Below are the code and all the weights of a small trained network. Each question names an input and a class and asks about switching units off, where a switched-off unit gives its printed mean instead of its output.

import numpy as np


def w(rows, s, z=0):
    codes = np.array(rows[::2]) - 128.0
    scale = np.full(codes.shape[1], s)
    scale[-1] = z or s
    return codes * scale


def f(y):
    return y / 2 * (1 + np.tanh(0.7978845608 * (y + 0.044715 * y**3)))


def log_softmax(a):
    a = a - a.max(-1, keepdims=True)
    return a - np.log(np.exp(a).sum(-1, keepdims=True))


def net(x, mask):
    res = np.array(x, float).reshape(1, 8) / 4 @ E
    y = f(res @ A[0][:, :-1].T + A[0][:, -1])
    res = res + np.where(mask, y, B[0][:, -1]) @ B[0][:, :-1]
    return log_softmax(res[-1] @ U[:, :-1].T + U[:, -1])


A, B = {}, {}
E = w([
[117,68,19,97,124,79,74,120,106],'x0',
[185,82,148,86,129,59,187,129,212],'x1',
[83,164,82,146,115,164,145,139,146],'x2',
[124,68,59,146,115,207,98,234,102],'x3',
[196,71,95,183,68,255,134,128,182],'x4',
[115,180,134,204,158,147,105,167,159],'x5',
[107,69,118,188,160,140,156,161,69],'x6',
[95,101,147,152,50,136,94,188,96],'x7',
],0.0099)
A[0] = w([
[111,103,141,129,106,106,109,123,102,52],'n1',
[154,169,169,139,111,154,137,91,212,220],'n2',
[112,176,168,84,183,3,172,76,157,214],'n3',
[82,154,111,152,118,184,86,173,138,143],'n4',
[94,139,175,133,110,36,117,148,82,213],'n5',
[137,69,79,115,82,47,106,163,175,157],'n6',
[153,98,169,159,131,140,172,151,169,252],'n7',
[120,166,161,149,147,128,130,98,175,89],'n8',
[179,116,105,117,89,173,162,90,173,211],'n9',
],0.013,0.0039)
B[0] = w([
[139,145,116,74,103,81,134,83,116,140],'n1',
[205,122,175,50,106,84,113,73,127,197],'n2',
[147,47,20,162,70,154,245,98,188,249],'n3',
[68,122,120,151,107,123,176,145,112,186],'n4',
[147,121,124,101,95,117,156,43,126,197],'n5',
[188,40,48,87,123,119,123,123,150,196],'n6',
[146,104,136,156,135,214,178,142,185,187],'n7',
[176,92,145,121,135,153,115,136,164,160],'n8',
[123,83,160,125,101,139,147,43,131,198],'n9',
],0.012,0.02)
U = w([
[50,196,114,191,165,134,96,176,97,81],'0',
[150,84,118,138,119,151,173,99,159,222],'1',
[103,122,178,176,139,175,126,181,152,113],'2',
[169,86,110,92,174,96,9,145,124,29],'3',
[124,132,183,94,101,99,75,76,100,103],'4',
[194,178,226,122,162,119,76,107,163,1],'5',
],0.013,0.005)

Each question gives the input, the list of numbers given to net, and the class t.
The units are the neurons (one row each of A and B). Each row of codes is followed by its name. A weight is (code - 128) times the scale printed after its matrix; where a second scale follows, it is the last column's (A, B and U).
mask holds one flag per neuron, in row order. A switched-off neuron (its flag False) gives its mean, the last column of its row in B, instead of its output. The means were averaged over made-up inputs and are rounded, as every weight is.
A unit's drop is (log p(t) with every unit on - log p(t) with that unit switched off) / (log p(t) with every unit on - log p(t) with every unit switched off).
The circuit of an input: a set's keep is (log p(t) with only the set's units on - log p(t) with every unit switched off) / (log p(t) with every unit on - log p(t) with every unit switched off). Starting from all 9 units, units are removed one at a time, each time the one whose removal leaves the highest keep (on an exact tie, the one counted first), for as long as the keep stays at least 0.8.
circuit, biggest first: the units of the circuit, biggest drop first
k most important neurons: the k neurons with the biggest drops, biggest first
drop of u: that unit's drop, to one decimal
input [-8,-6,7,6,-8,-3,-8,7], class 0: circuit, biggest first	n3, n2
input [-7,-1,7,-6,5,0,5,-3], class 5: 3 most important neurons	n3, n2, n6
input [2,3,3,3,3,8,-8,-6], class 5: circuit, biggest first	n3, n2
input [-6,-4,-3,-6,3,5,4,7], class 5: circuit, biggest first	n3
input [-7,4,-1,-3,7,2,-5,-1], class 5: circuit, biggest first	n2, n3
input [2,-6,5,-5,-1,2,-3,7], class 4: 2 most important neurons	n3, n5
input [-1,-7,4,-6,3,8,-3,5], class 2: circuit, biggest first	n3, n5
input [-8,-7,0,4,-1,4,-2,-5], class 2: 2 most important neurons	n3, n4
input [6,-8,6,-2,2,-5,-7,-1], class 4: 3 most important neurons	n3, n7, n6
input [-8,4,-8,-2,4,1,2,4], class 5: drop of n6	0.1
input [4,-2,-5,5,-6,-5,7,1], class 3: drop of n3	0.7
input [-2,4,1,5,3,8,3,1], class 2: drop of n3	0.4
input [6,-6,-6,5,8,8,3,8], class 0: drop of n3	0.3
input [7,-5,-6,6,1,-2,8,2], class 3: circuit, biggest first	n3
input [-7,0,8,0,7,5,-7,-7], class 5: circuit, biggest first	n3, n2
